Below is a small trained network, with its code and all its weights. Each question gives an input and a class and asks what happens when units are switched off, that is, made to give their printed mean instead of their output.

import numpy as np


def w(rows, s, z=0):
    codes = np.array(rows[::2]) - 128.0
    scale = np.full(codes.shape[1], s)
    scale[-1] = z or s
    return codes * scale


def f(y):
    return y / 2 * (1 + np.tanh(0.7978845608 * (y + 0.044715 * y**3)))


def log_softmax(a):
    a = a - a.max(-1, keepdims=True)
    return a - np.log(np.exp(a).sum(-1, keepdims=True))


def net(x, mask):
    res = np.array(x, float).reshape(1, 7) / 4 @ E
    y = f(res @ A[0][:, :-1].T + A[0][:, -1])
    res = res + np.where(mask, y, B[0][:, -1]) @ B[0][:, :-1]
    return log_softmax(res[-1] @ U[:, :-1].T + U[:, -1])


A, B = {}, {}
E = w([
[132,126,129,130,128,128,136],'x0',
[181,114,157,230,146,144,47],'x1',
[126,130,127,130,127,127,128],'x2',
[134,120,134,133,127,136,144],'x3',
[151,22,123,132,1,101,127],'x4',
[131,110,141,132,125,150,148],'x5',
[213,167,52,102,110,201,120],'x6',
],0.015)
A[0] = w([
[51,83,197,175,190,70,128,93],'N1',
[128,85,156,74,116,91,180,123],'N2',
[99,120,59,64,161,137,166,49],'N3',
[179,149,67,71,73,199,109,40],'N4',
[76,113,191,132,151,113,96,201],'N5',
[157,84,94,145,78,114,109,40],'N6',
[194,174,103,184,199,185,128,116],'N7',
[71,204,150,139,183,171,153,175],'N8',
[124,142,94,162,138,165,107,120],'N9',
[82,99,144,93,64,46,202,130],'N10',
[152,111,45,97,109,182,120,59],'N11',
[156,88,119,133,56,119,99,73],'N12',
[177,83,177,200,144,104,67,3],'N13',
[152,128,106,79,109,203,95,150],'N14',
[92,132,63,13,144,117,202,134],'N15',
[93,61,151,96,156,152,145,126],'N16',
[123,197,157,148,104,185,128,108],'N17',
[163,90,155,186,149,114,59,167],'N18',
[173,111,93,144,61,111,120,88],'N19',
[146,161,95,114,101,124,162,125],'N20',
[83,186,153,123,212,136,164,82],'N21',
[109,161,131,8,123,134,174,163],'N22',
[79,150,186,210,126,81,145,146],'N23',
[129,145,74,75,130,146,155,116],'N24',
[65,111,186,189,178,85,127,48],'N25',
[56,88,112,122,64,38,152,123],'N26',
[153,129,123,129,112,137,164,100],'N27',
[123,86,142,104,185,147,154,110],'N28',
[149,136,107,146,161,187,131,111],'N29',
[67,111,159,120,93,81,145,146],'N30',
[160,123,65,168,171,152,97,108],'N31',
[99,140,83,108,71,132,146,84],'N32',
[60,121,103,127,244,161,157,85],'N33',
[96,158,156,113,177,124,156,69],'N34',
[183,184,152,167,147,152,87,121],'N35',
],0.012,0.014)
B[0] = w([
[180,207,177,219,158,163,184,210],'N1',
[93,96,96,80,126,133,68,181],'N2',
[88,175,121,136,202,209,146,171],'N3',
[252,97,204,163,63,85,103,200],'N4',
[149,100,156,145,65,76,123,209],'N5',
[146,224,191,210,219,223,215,164],'N6',
[26,82,61,78,202,169,84,218],'N7',
[181,152,170,164,141,136,178,227],'N8',
[73,113,124,79,160,174,127,155],'N9',
[86,64,69,76,161,90,93,223],'N10',
[182,148,156,147,62,100,118,179],'N11',
[202,174,181,186,147,138,179,186],'N12',
[254,43,178,155,19,31,67,182],'N13',
[114,134,117,145,142,164,169,198],'N14',
[163,157,200,194,118,146,162,248],'N15',
[150,117,102,85,128,129,122,153],'N16',
[82,135,96,81,116,181,116,153],'N17',
[152,211,146,172,148,166,165,225],'N18',
[192,169,172,175,121,140,175,183],'N19',
[150,144,136,163,146,92,103,167],'N20',
[191,76,167,180,81,61,141,198],'N21',
[176,168,169,195,88,128,132,237],'N22',
[191,150,122,184,91,114,148,201],'N23',
[152,150,162,186,117,162,149,186],'N24',
[88,206,135,176,211,200,159,182],'N25',
[117,86,73,72,127,133,71,216],'N26',
[149,101,127,146,132,133,146,138],'N27',
[94,141,119,167,124,94,132,138],'N28',
[57,84,88,88,147,163,118,166],'N29',
[58,87,59,76,100,85,59,192],'N30',
[55,134,92,117,165,158,106,172],'N31',
[106,85,102,140,124,103,94,162],'N32',
[188,106,127,154,65,106,124,190],'N33',
[160,63,118,164,81,68,96,159],'N34',
[82,136,98,80,152,136,110,192],'N35',
],0.0088,0.018)
U = w([
[167,93,193,145,9,61,105,248],'0',
[138,214,195,156,184,184,152,54],'1',
[47,73,72,33,140,120,68,54],'2',
],0.013,0.0012)

Each question gives the input, the list of numbers given to net, and the class t.
The units are the neurons (one row each of A and B). Each row of codes is followed by its name. A weight is (code - 128) times the scale printed after its matrix; where a second scale follows, it is the last column's (A, B and U).
mask holds one flag per neuron, in row order. A switched-off neuron (its flag False) gives its mean, the last column of its row in B, instead of its output. The means were averaged over made-up inputs and are rounded, as every weight is.
A unit's drop is (log p(t) with every unit on - log p(t) with that unit switched off) / (log p(t) with every unit on - log p(t) with every unit switched off).
The circuit of an input: a set's keep is (log p(t) with only the set's units on - log p(t) with every unit switched off) / (log p(t) with every unit on - log p(t) with every unit switched off). Starting from the 12 units with the biggest drops (on a tie, the unit counted first), units are removed one at a time, each time the one whose removal leaves the highest keep (on an exact tie, the one counted first), for as long as the keep stays at least 0.8.
circuit, biggest first: the units of the circuit, biggest drop first
most important unit: the unit with the biggest drop
k most important neurons: the k neurons with the biggest drops, biggest first
drop of u: that unit's drop, to one decimal
input [-3,-6,-4,2,-6,-1,-1], class 0: circuit, biggest first : N21
input [-5,1,-8,-1,0,-7,-8], class 1: 2 most important neurons : N25, N1
input [5,-2,8,3,-2,-3,0], class 0: 2 most important neurons : N25, N18
input [-6,3,-4,-8,0,-5,-6], class 1: 3 most important neurons : N25, N1, N18
input [6,7,5,5,0,-7,-7], class 1: 3 most important neurons : N25, N1, N18
input [6,0,-1,-7,-7,4,-1], class 0: 3 most important neurons : N21, N33, N34
input [-8,5,8,1,1,8,1], class 1: 4 most important neurons : N18, N10, N30, N4
input [6,1,4,6,2,-6,1], class 1: 4 most important neurons : N13, N4, N21, N5
input [7,0,5,6,-1,-4,-1], class 0: 2 most important neurons : N25, N6
input [3,3,3,6,0,-6,1], class 2: 2 most important neurons : N1, N15
input [6,1,-6,4,8,-2,4], class 1: 3 most important neurons : N6, N13, N12
input [-7,8,-1,5,7,1,5], class 1: drop of N6 : 0.7
input [-8,2,1,7,8,5,8], class 1: drop of N6 : 1.1
input [8,-7,-8,2,8,-2,-3], class 2: drop of N33 : 0.0
input [6,-2,-2,6,-6,1,-3], class 0: drop of N21 : 0.2
input [-2,4,-5,-4,-7,4,2], class 2: most important unit : N7
